Here is a tiny trained network, its code and every weight. The questions are about switching its units off for an input and a target symbol, where a switched-off unit gives its printed mean instead of its output.

import numpy as np


def w(rows, s, z=0):
    codes = np.array(rows[::2]) - 128.0
    scale = np.full(codes.shape[1], s)
    scale[-1] = z or s
    return codes * scale


def norm(h):
    return h / np.sqrt((h * h).mean(-1, keepdims=True) + 1e-5)


def f(y):
    return y / 2 * (1 + np.tanh(0.7978845608 * (y + 0.044715 * y**3)))


def softmax(a):
    e = np.exp(a - a.max(-1, keepdims=True))
    return e / e.sum(-1, keepdims=True)


def log_softmax(a):
    a = a - a.max(-1, keepdims=True)
    return a - np.log(np.exp(a).sum(-1, keepdims=True))


def net(x, mask):
    ids = ['ΘΛΞΠΦαβδεητω'.index(c) for c in x.split()]
    T = len(ids)
    res = E[ids] + P[:T]
    u = 0
    for l in range(2):
        q, k, v = (norm(res) @ M[l].T for M in (Q, K, V))
        z = softmax(np.where(np.tri(T) > 0, q @ k.T / 3**0.5, -1e9)) @ v
        res = res + np.where(mask[u], z, O[l][:, -1]) @ O[l][:, :-1]
        u += 1
        y = f(norm(res) @ A[l][:, :-1].T + A[l][:, -1])
        res = res + np.where(mask[u : u + 16], y, B[l][:, -1]) @ B[l][:, :-1]
        u += 16
    return log_softmax(norm(res)[-1] @ U[:, :-1].T + U[:, -1])


Q, K, V, O, A, B = {}, {}, {}, {}, {}, {}
E = w([
[92,90,133],'Θ',
[145,165,113],'Λ',
[145,167,114],'Ξ',
[94,91,133],'Π',
[144,164,113],'Φ',
[145,164,113],'α',
[86,84,135],'β',
[155,101,67],'δ',
[1,167,164],'ε',
[155,240,125],'η',
[142,159,110],'τ',
[64,226,157],'ω',
],0.023)
P = w([
[126,136,114],'0',
[134,123,140],'1',
[101,150,97],'2',
[141,116,163],'3',
[99,166,78],'4',
[145,112,185],'5',
[96,182,60],'6',
[145,107,211],'7',
[93,186,45],'8',
[145,101,236],'9',
[96,190,21],'10',
[150,107,251],'11',
],0.018)
Q[0] = w([
[254,79,224],'0.h0',
[124,156,115],'0.h0',
[21,165,85],'0.h0',
],0.0081)
K[0] = w([
[160,156,11],'0.h0',
[151,169,166],'0.h0',
[175,196,254],'0.h0',
],0.0095)
V[0] = w([
[70,190,153],'0.h0',
[1,184,63],'0.h0',
[60,168,95],'0.h0',
],0.004)
O[0] = w([
[3,183,155,230],'0.h0',
[79,178,54,250],'0.h0',
[84,191,57,205],'0.h0',
],0.0029,0.0022)
A[0] = w([
[56,99,42,116],'0.n0',
[161,62,169,35],'0.n1',
[227,42,155,1],'0.n2',
[128,128,128,128],'0.n3',
[149,136,86,141],'0.n4',
[26,80,131,175],'0.n5',
[135,54,58,29],'0.n6',
[107,133,105,98],'0.n7',
[130,221,92,41],'0.n8',
[142,182,114,135],'0.n9',
[247,40,89,40],'0.n10',
[221,105,183,61],'0.n11',
[111,9,93,86],'0.n12',
[117,132,134,68],'0.n13',
[126,129,128,64],'0.n14',
[230,71,192,186],'0.n15',
],0.014,0.012)
B[0] = w([
[217,110,135,197],'0.n0',
[168,208,171,126],'0.n1',
[2,109,202,128],'0.n2',
[128,128,128,128],'0.n3',
[154,93,145,154],'0.n4',
[186,163,96,254],'0.n5',
[122,167,68,123],'0.n6',
[151,144,126,124],'0.n7',
[185,52,117,177],'0.n8',
[222,92,114,201],'0.n9',
[6,3,105,133],'0.n10',
[116,77,160,136],'0.n11',
[217,53,113,155],'0.n12',
[82,180,123,105],'0.n13',
[80,196,142,104],'0.n14',
[219,62,121,199],'0.n15',
],0.0094,0.0072)
Q[1] = w([
[116,48,190],'1.h0',
[111,4,183],'1.h0',
[153,138,141],'1.h0',
],0.041)
K[1] = w([
[130,172,8],'1.h0',
[112,153,2],'1.h0',
[130,150,157],'1.h0',
],0.03)
V[1] = w([
[221,102,140],'1.h0',
[198,252,187],'1.h0',
[86,176,163],'1.h0',
],0.019)
O[1] = w([
[182,139,110,206],'1.h0',
[164,173,254,247],'1.h0',
[92,119,165,105],'1.h0',
],0.029,0.014)
A[1] = w([
[94,157,165,240],'1.n0',
[151,161,91,74],'1.n1',
[138,154,158,146],'1.n2',
[44,74,147,137],'1.n3',
[142,3,129,130],'1.n4',
[161,84,134,245],'1.n5',
[128,69,165,66],'1.n6',
[40,148,164,206],'1.n7',
[112,88,186,195],'1.n8',
[139,168,148,185],'1.n9',
[116,91,91,98],'1.n10',
[83,114,56,147],'1.n11',
[97,128,16,161],'1.n12',
[89,189,126,145],'1.n13',
[156,183,168,166],'1.n14',
[168,77,141,254],'1.n15',
],0.032,0.0082)
B[1] = w([
[153,107,84,196],'1.n0',
[129,158,122,159],'1.n1',
[115,111,122,191],'1.n2',
[176,91,103,134],'1.n3',
[110,4,210,135],'1.n4',
[90,129,142,199],'1.n5',
[146,155,95,138],'1.n6',
[80,124,96,176],'1.n7',
[153,152,85,196],'1.n8',
[102,105,118,205],'1.n9',
[122,142,157,129],'1.n10',
[80,47,212,134],'1.n11',
[156,53,183,151],'1.n12',
[150,99,129,140],'1.n13',
[103,114,114,252],'1.n14',
[78,133,140,215],'1.n15',
],0.029,0.02)
U = w([
[175,124,135,184],'Θ',
[137,192,126,105],'Λ',
[129,211,124,56],'Ξ',
[180,126,132,185],'Π',
[138,185,125,84],'Φ',
[135,185,128,63],'α',
[212,81,143,222],'β',
[149,22,179,7],'δ',
[79,86,67,232],'ε',
[191,170,250,96],'η',
[147,165,127,123],'τ',
[36,190,184,171],'ω',
],0.014,0.0013)

Each question gives the input, a string of symbols that net reads in full, and the target symbol t.
The units are the heads (3 rows each of Q, K, V and O) and the neurons (one row each of A and B). Each row of codes is followed by its name. A weight is (code - 128) times the scale printed after its matrix; where a second scale follows, it is the last column's (O, A, B and U).
mask holds one flag per unit, layer by layer, with each layer's heads first. A switched-off unit (its flag False) gives its mean, the last column of its rows in O or B, instead of its output. The means were averaged over made-up inputs and are rounded, as every weight is.
A unit's drop is (log p(t) with every unit on - log p(t) with that unit switched off) / (log p(t) with every unit on - log p(t) with every unit switched off).
The circuit of an input: a set's keep is (log p(t) with only the set's units on - log p(t) with every unit switched off) / (log p(t) with every unit on - log p(t) with every unit switched off). Starting from the 12 units with the biggest drops (on a tie, the unit counted first), units are removed one at a time, each time the one whose removal leaves the highest keep (on an exact tie, the one counted first), for as long as the keep stays at least 0.8.
circuit, biggest first: the units of the circuit, biggest drop first
top k neurons: the k neurons with the biggest drops, biggest first
top k neurons in layer l: the k neurons of layer l with the biggest drops, biggest first
input Π ω ω Φ Φ ω Π β η η Θ, target η: circuit, biggest first	1.h0; 0.n5
input δ η Λ, target η: circuit, biggest first	1.h0
input ω β δ ω β Φ, target ω: circuit, biggest first	1.n15; 1.n12
input ε Λ Θ α ω Ξ α Λ, target ω: circuit, biggest first	0.n0; 1.n12; 1.n4
input Φ η β, target η: circuit, biggest first	1.h0; 0.n5
input ω δ η δ ω, target δ: circuit, biggest first	1.h0; 1.n12; 1.n11
input ω η ε Ξ Φ β ε β τ Λ, target ε: top 2 neurons	0.n5; 0.n0
input Λ ω ω τ ε τ, target ε: top 2 neurons	0.n5; 1.n0
input α δ β δ ω δ α β Θ, target β: top 3 neurons	1.n12; 0.n15; 0.n5
input β η Φ Ξ, target η: top 3 neurons	1.n7; 0.n0; 0.n10
input ω β Λ, target β: top 3 neurons in layer 0	0.n12; 0.n15; 0.n5
input Φ β β, target β: top 3 neurons	0.n5; 0.n12; 1.n12
input η β ω Ξ η ω Φ Λ α Θ, target ω: top 2 neurons in layer 1	1.n15; 1.n0
input ω δ ω β ε Π, target ε: circuit, biggest first	1.h0
input η ω Ξ δ η Θ τ ω Θ Φ ω Ξ, target ω: circuit, biggest first	1.n12; 1.n4; 1.n14
input ε ω Φ β Ξ, target β: top 2 neurons in layer 1	1.n12; 1.n8
input ε Φ β ω Λ β ε, target β: top 2 neurons	1.n12; 0.n5
input δ Λ ω β Ξ ω Λ β α α α α, target ω: top 2 neurons in layer 1	1.n15; 1.n0
input ε β ω ω β β α, target β: top 2 neurons in layer 1	1.n12; 1.n8
input δ η β ω η, target ω: top 2 neurons in layer 0	0.n15; 0.n0
input Θ δ ε α η β Θ, target β: top 2 neurons	1.n12; 0.n15
input Π ω ω ε τ Θ ε Ξ, target ε: top 2 neurons	0.n0; 0.n5
input Λ ε η, target ε: top neuron	0.n15
input α η Φ Ξ, target η: top 3 neurons	1.n7; 0.n10; 1.n8
